Here is a tiny trained network, its code and every weight. The questions are about switching its units off for an input and a class, where a switched-off unit gives its printed mean instead of its output.

import numpy as np


def w(rows, s, z=0):
    codes = np.array(rows[::2]) - 128.0
    scale = np.full(codes.shape[1], s)
    scale[-1] = z or s
    return codes * scale


def f(y):
    return np.maximum(y, 0)


def log_softmax(a):
    a = a - a.max(-1, keepdims=True)
    return a - np.log(np.exp(a).sum(-1, keepdims=True))


def net(x, mask):
    res = np.array(x, float).reshape(1, 5) / 4 @ E
    y = f(res @ A[0][:, :-1].T + A[0][:, -1])
    res = res + np.where(mask, y, B[0][:, -1]) @ B[0][:, :-1]
    return log_softmax(res[-1] @ U[:, :-1].T + U[:, -1])


A, B = {}, {}
E = w([
[75,103,171,35,156,30,195],'x0',
[96,75,235,223,175,146,159],'x1',
[200,102,127,101,116,151,179],'x2',
[135,45,50,248,86,88,153],'x3',
[81,162,126,140,72,159,197],'x4',
],0.012)
A[0] = w([
[87,202,177,107,71,180,164,94],'n0',
[145,97,172,75,194,135,41,114],'n1',
[192,152,226,98,156,181,125,13],'n2',
[43,123,118,140,159,117,30,105],'n3',
[132,156,121,89,197,170,85,45],'n4',
[111,64,241,167,140,171,129,2],'n5',
[196,212,129,209,118,249,37,137],'n6',
[220,63,135,94,170,171,146,103],'n7',
],0.011,0.005)
B[0] = w([
[189,82,96,208,187,111,118,182],'n0',
[126,156,125,191,151,77,96,179],'n1',
[119,99,82,158,58,118,161,179],'n2',
[146,203,119,147,233,241,228,172],'n3',
[133,87,67,188,196,127,103,163],'n4',
[81,88,40,21,91,153,69,192],'n5',
[45,176,185,124,178,84,87,255],'n6',
[107,188,105,131,255,162,227,167],'n7',
],0.01,0.019)
U = w([
[131,116,120,168,133,155,146,254],'0',
[111,179,122,136,142,248,232,83],'1',
[123,129,42,54,100,178,41,141],'2',
[139,63,94,250,121,99,117,49],'3',
[83,134,225,97,122,61,142,146],'4',
[165,133,210,149,99,123,117,126],'5',
[215,104,145,110,73,233,57,57],'6',
],0.012,0.0099)

Each question gives the input, the list of numbers given to net, and the class t.
The units are the neurons (one row each of A and B). Each row of codes is followed by its name. A weight is (code - 128) times the scale printed after its matrix; where a second scale follows, it is the last column's (A, B and U).
mask holds one flag per neuron, in row order. A switched-off neuron (its flag False) gives its mean, the last column of its row in B, instead of its output. The means were averaged over made-up inputs and are rounded, as every weight is.
A unit's drop is (log p(t) with every unit on - log p(t) with that unit switched off) / (log p(t) with every unit on - log p(t) with every unit switched off).
The circuit of an input: a set's keep is (log p(t) with only the set's units on - log p(t) with every unit switched off) / (log p(t) with every unit on - log p(t) with every unit switched off). Starting from all 8 units, units are removed one at a time, each time the one whose removal leaves the highest keep (on an exact tie, the one counted first), for as long as the keep stays at least 0.8.
circuit, biggest first: the units of the circuit, biggest drop first
most important unit: the unit with the biggest drop
top k neurons: the k neurons with the biggest drops, biggest first
drop when u is switched off: that unit's drop, to one decimal
input [5,7,3,-6,2], class 2: circuit, biggest first => n5
input [-7,4,7,-8,4], class 3: top 2 neurons => n0, n2
input [8,3,-4,-8,-6], class 3: circuit, biggest first => n1, n4, n6
input [-2,3,-1,5,-8], class 0: circuit, biggest first => n0, n3, n4
input [2,-5,5,-3,-4], class 1: top 4 neurons => n7, n5, n6, n0
input [1,-6,3,-1,7], class 0: circuit, biggest first => n5, n0
input [5,-6,-8,-4,-7], class 1: top 2 neurons => n3, n5
input [-3,-2,-6,-8,0], class 3: circuit, biggest first => n4, n0
input [6,-1,-7,7,1], class 1: circuit, biggest first => n3, n0
input [-4,-3,-3,-6,-1], class 3: circuit, biggest first => n4, n5, n1
input [6,-7,1,-8,2], class 3: circuit, biggest first => n0, n5, n4, n1
input [-6,1,6,-8,6], class 3: circuit, biggest first => n0, n2
input [-7,2,-7,-8,-5], class 3: top 3 neurons => n4, n1, n2
input [4,-6,8,7,-7], class 1: most important unit => n7
input [-4,-1,-1,-5,5], class 0: top 4 neurons => n0, n1, n6, n5
input [8,0,8,-8,-6], class 1: top 2 neurons => n7, n6
input [2,-7,6,-4,-7], class 0: top 3 neurons => n5, n7, n1
input [-8,-5,-2,-2,-1], class 4: top 2 neurons => n6, n5
input [-8,-7,-1,6,1], class 4: top 2 neurons => n6, n5
input [-7,-2,-5,5,-7], class 0: circuit, biggest first => n3
input [-3,5,-2,4,4], class 2: top 2 neurons => n5, n0
input [-6,6,-6,-1,-4], class 1: top 2 neurons => n3, n0
input [8,8,5,-8,-2], class 2: top 2 neurons => n5, n6
input [-5,6,5,3,0], class 2: top 2 neurons => n5, n3
input [-6,-5,1,-7,8], class 0: top 4 neurons => n0, n6, n1, n5
input [-3,1,-1,3,-4], class 0: drop when n5 is switched off => 0.1
input [-8,-3,0,-1,-3], class 4: circuit, biggest first => n6
input [-6,5,8,4,-3], class 1: drop when n7 is switched off => 1.0
